Below are the code and all the weights of a small trained network. Each question names an input and a class and asks about switching units off, where a switched-off unit gives its printed mean instead of its output.

import numpy as np


def w(rows, s, z=0):
    codes = np.array(rows[::2]) - 128.0
    scale = np.full(codes.shape[1], s)
    scale[-1] = z or s
    return codes * scale


def f(y):
    return y / 2 * (1 + np.tanh(0.7978845608 * (y + 0.044715 * y**3)))


def log_softmax(a):
    a = a - a.max(-1, keepdims=True)
    return a - np.log(np.exp(a).sum(-1, keepdims=True))


def net(x, mask):
    res = np.array(x, float).reshape(1, 7) / 4 @ E
    y = f(res @ A[0][:, :-1].T + A[0][:, -1])
    res = res + np.where(mask, y, B[0][:, -1]) @ B[0][:, :-1]
    return log_softmax(res[-1] @ U[:, :-1].T + U[:, -1])


A, B = {}, {}
E = w([
[170,3,29,68],'x0',
[133,134,126,123],'x1',
[138,128,133,131],'x2',
[177,165,140,101],'x3',
[58,104,232,43],'x4',
[119,116,129,135],'x5',
[210,86,206,181],'x6',
],0.0054)
A[0] = w([
[66,162,63,123,118],'n1',
[195,123,123,77,168],'n2',
[86,201,170,151,75],'n3',
[90,194,142,171,93],'n4',
[90,162,135,178,34],'n5',
[183,117,230,91,128],'n6',
[161,91,181,152,205],'n7',
[177,206,133,75,176],'n8',
[104,166,161,175,72],'n9',
[206,160,8,173,123],'n10',
[81,164,134,142,30],'n11',
[104,66,202,52,84],'n12',
[120,108,186,84,188],'n13',
[75,159,107,98,148],'n14',
[168,194,71,170,130],'n15',
[131,74,160,195,231],'n16',
[11,124,79,152,138],'n17',
[98,185,86,100,85],'n18',
[90,73,111,155,159],'n19',
[145,26,148,131,54],'n20',
[205,77,190,167,150],'n21',
[111,99,199,93,192],'n22',
[127,130,98,252,120],'n23',
[112,125,215,131,140],'n24',
[127,123,177,155,85],'n25',
[132,96,102,93,99],'n26',
[129,85,66,112,103],'n27',
[79,92,121,169,251],'n28',
[125,81,105,147,172],'n29',
[70,158,137,166,72],'n30',
[195,122,185,139,159],'n31',
[87,131,148,86,150],'n32',
[145,85,145,132,243],'n33',
[189,120,88,230,195],'n34',
[152,83,87,70,82],'n35',
[197,95,74,118,100],'n36',
[181,136,125,77,218],'n37',
[106,163,88,65,180],'n38',
[136,37,102,79,105],'n39',
[132,106,106,162,182],'n40',
[108,127,127,123,233],'n41',
[129,198,161,185,84],'n42',
],0.011,0.003)
B[0] = w([
[124,111,86,119,178],'n1',
[85,92,161,185,165],'n2',
[195,65,168,153,201],'n3',
[224,37,169,142,187],'n4',
[243,110,173,120,143],'n5',
[128,137,106,126,193],'n6',
[51,111,30,149,186],'n7',
[88,90,97,196,169],'n8',
[200,48,185,121,166],'n9',
[105,124,149,49,253],'n10',
[197,115,133,106,136],'n11',
[125,130,143,32,204],'n12',
[70,112,111,79,187],'n13',
[114,97,67,160,170],'n14',
[87,129,157,56,196],'n15',
[59,171,88,138,196],'n16',
[96,89,116,189,202],'n17',
[160,92,66,128,151],'n18',
[105,142,192,170,165],'n19',
[172,55,118,148,170],'n20',
[113,144,49,159,206],'n21',
[82,118,104,86,198],'n22',
[133,73,103,49,202],'n23',
[132,81,94,124,191],'n24',
[161,98,114,142,143],'n25',
[183,133,167,166,154],'n26',
[175,86,184,160,185],'n27',
[52,151,147,137,191],'n28',
[125,143,153,144,169],'n29',
[187,63,112,150,153],'n30',
[111,96,61,142,182],'n31',
[149,138,60,113,169],'n32',
[106,150,131,157,186],'n33',
[60,112,115,53,245],'n34',
[219,37,197,179,184],'n35',
[141,128,185,113,192],'n36',
[76,126,125,253,171],'n37',
[112,118,99,186,182],'n38',
[181,109,200,153,219],'n39',
[115,140,143,117,162],'n40',
[83,153,116,127,171],'n41',
[167,60,157,156,201],'n42',
],0.0055,0.005)
U = w([
[208,44,252,177,78],'0',
[89,90,118,162,186],'1',
[111,105,111,133,183],'2',
[100,128,166,124,204],'3',
[114,78,30,158,102],'4',
[110,97,135,2,68],'5',
[107,134,191,134,145],'6',
[127,238,196,194,2],'7',
],0.0096,0.0077)

Each question gives the input, the list of numbers given to net, and the class t.
The units are the neurons (one row each of A and B). Each row of codes is followed by its name. A weight is (code - 128) times the scale printed after its matrix; where a second scale follows, it is the last column's (A, B and U).
mask holds one flag per neuron, in row order. A switched-off neuron (its flag False) gives its mean, the last column of its row in B, instead of its output. The means were averaged over made-up inputs and are rounded, as every weight is.
A unit's drop is (log p(t) with every unit on - log p(t) with that unit switched off) / (log p(t) with every unit on - log p(t) with every unit switched off).
The circuit of an input: a set's keep is (log p(t) with only the set's units on - log p(t) with every unit switched off) / (log p(t) with every unit on - log p(t) with every unit switched off). Starting from the 12 units with the biggest drops (on a tie, the unit counted first), units are removed one at a time, each time the one whose removal leaves the highest keep (on an exact tie, the one counted first), for as long as the keep stays at least 0.8.
units of the circuit, in order: the units of the circuit, biggest drop first
most important unit: the unit with the biggest drop
k most important neurons: the k neurons with the biggest drops, biggest first
drop of u: that unit's drop, to one decimal
input [-4,-5,5,1,8,4,-8], class 4: most important unit : n14
input [6,6,5,2,2,-3,1], class 0: units of the circuit, in order : (n35; n39)
input [8,-4,-7,-3,6,-6,3], class 0: units of the circuit, in order : (n39; n35)
input [2,1,-5,4,-8,6,-1], class 5: units of the circuit, in order : (n10; n34; n15)
input [-6,-3,1,0,2,2,8], class 4: units of the circuit, in order : (n7; n21; n31; n24)
input [2,-4,-6,6,-8,3,-7], class 5: units of the circuit, in order : (n10; n15)
input [-3,-7,-4,0,-7,6,8], class 4: units of the circuit, in order : (n21; n7)
input [-6,5,-2,4,3,-2,1], class 0: 2 most important neurons : (n3; n4)
input [-3,1,7,-5,8,3,5], class 5: units of the circuit, in order : (n12; n22)
input [7,6,3,-2,5,2,3], class 0: 3 most important neurons : (n39; n35; n20)
input [7,4,5,-7,1,-6,5], class 0: 4 most important neurons : (n39; n35; n20; n27)
input [-7,3,7,-2,-1,-6,-6], class 0: 2 most important neurons : (n4; n3)
input [-8,-2,-4,5,7,-7,3], class 0: drop of n42 : 0.3
input [3,-6,-5,5,5,-6,7], class 4: drop of n21 : 0.2
input [-6,8,4,8,-3,5,8], class 1: drop of n21 : 0.1
